Below are the code and all the weights of a small trained network. Each question names an input and a class and asks about switching units off, where a switched-off unit gives its printed mean instead of its output.

import numpy as np


def w(rows, s, z=0):
    codes = np.array(rows[::2]) - 128.0
    scale = np.full(codes.shape[1], s)
    scale[-1] = z or s
    return codes * scale


def f(y):
    return np.maximum(y, 0)


def log_softmax(a):
    a = a - a.max(-1, keepdims=True)
    return a - np.log(np.exp(a).sum(-1, keepdims=True))


def net(x, mask):
    res = np.array(x, float).reshape(1, 5) / 4 @ E
    y = f(res @ A[0][:, :-1].T + A[0][:, -1])
    res = res + np.where(mask, y, B[0][:, -1]) @ B[0][:, :-1]
    return log_softmax(res[-1] @ U[:, :-1].T + U[:, -1])


A, B = {}, {}
E = w([
[109,86,133,86,147,111],'x0',
[116,140,168,153,125,141],'x1',
[38,133,96,132,150,244],'x2',
[154,171,111,165,99,144],'x3',
[158,213,133,46,153,139],'x4',
],0.011)
A[0] = w([
[118,37,38,143,70,84,111],'N0',
[118,69,207,255,91,123,78],'N1',
[175,116,97,122,118,78,32],'N2',
[115,115,133,136,149,206,3],'N3',
[188,115,212,154,106,50,61],'N4',
[167,228,200,61,169,172,123],'N5',
],0.0093,0.0046)
B[0] = w([
[195,207,118,164,118,90,216],'N0',
[30,133,160,236,209,108,234],'N1',
[153,128,145,137,170,179,173],'N2',
[216,66,78,73,204,143,164],'N3',
[161,91,64,99,101,248,236],'N4',
[85,170,47,138,172,81,255],'N5',
],0.011,0.0079)
U = w([
[141,106,79,135,159,228,1],'0',
[72,146,92,147,97,65,239],'1',
[98,183,147,141,131,88,238],'2',
[82,183,103,166,159,1,14],'3',
],0.0096,0.0066)

Each question gives the input, the list of numbers given to net, and the class t.
The units are the neurons (one row each of A and B). Each row of codes is followed by its name. A weight is (code - 128) times the scale printed after its matrix; where a second scale follows, it is the last column's (A, B and U).
mask holds one flag per neuron, in row order. A switched-off neuron (its flag False) gives its mean, the last column of its row in B, instead of its output. The means were averaged over made-up inputs and are rounded, as every weight is.
A unit's drop is (log p(t) with every unit on - log p(t) with that unit switched off) / (log p(t) with every unit on - log p(t) with every unit switched off).
The circuit of an input: a set's keep is (log p(t) with only the set's units on - log p(t) with every unit switched off) / (log p(t) with every unit on - log p(t) with every unit switched off). Starting from all 6 units, units are removed one at a time, each time the one whose removal leaves the highest keep (on an exact tie, the one counted first), for as long as the keep stays at least 0.8.
circuit, biggest first: the units of the circuit, biggest drop first
k most important neurons: the k neurons with the biggest drops, biggest first
drop of u: that unit's drop, to one decimal
input [-4,1,-1,-6,6], class 3: circuit, biggest first -> [N5]
input [2,-1,-4,-6,-1], class 0: circuit, biggest first -> [N4, N5]
input [1,2,-4,0,-2], class 0: 2 most important neurons -> [N4, N5]
input [-2,1,2,-6,-7], class 3: 2 most important neurons -> [N1, N4]
input [-6,-2,4,6,-8], class 3: 3 most important neurons -> [N1, N4, N0]
input [6,-1,-8,2,-6], class 0: 2 most important neurons -> [N4, N2]
input [0,-5,-8,-8,-7], class 0: 2 most important neurons -> [N4, N2]
input [2,3,0,6,-5], class 3: 2 most important neurons -> [N1, N4]
input [0,4,0,2,7], class 3: 2 most important neurons -> [N5, N4]
input [0,3,-6,-7,6], class 0: 2 most important neurons -> [N4, N1]
input [3,0,1,0,6], class 3: 2 most important neurons -> [N5, N4]
input [0,-5,-8,5,-6], class 0: 3 most important neurons -> [N4, N2, N5]
input [-4,-1,4,-8,-8], class 3: circuit, biggest first -> [N1, N4]
input [3,-3,3,2,-7], class 3: most important neuron -> [N4]
input [1,-5,-7,0,-4], class 0: 3 most important neurons -> [N4, N2, N5]
input [-4,-4,2,6,6], class 3: 2 most important neurons -> [N5, N4]
input [-6,0,-8,3,2], class 0: drop of N4 -> 0.6
input [2,-6,6,-4,-7], class 3: drop of N1 -> 0.1
input [-1,2,-8,-3,0], class 0: drop of N0 -> 0.0
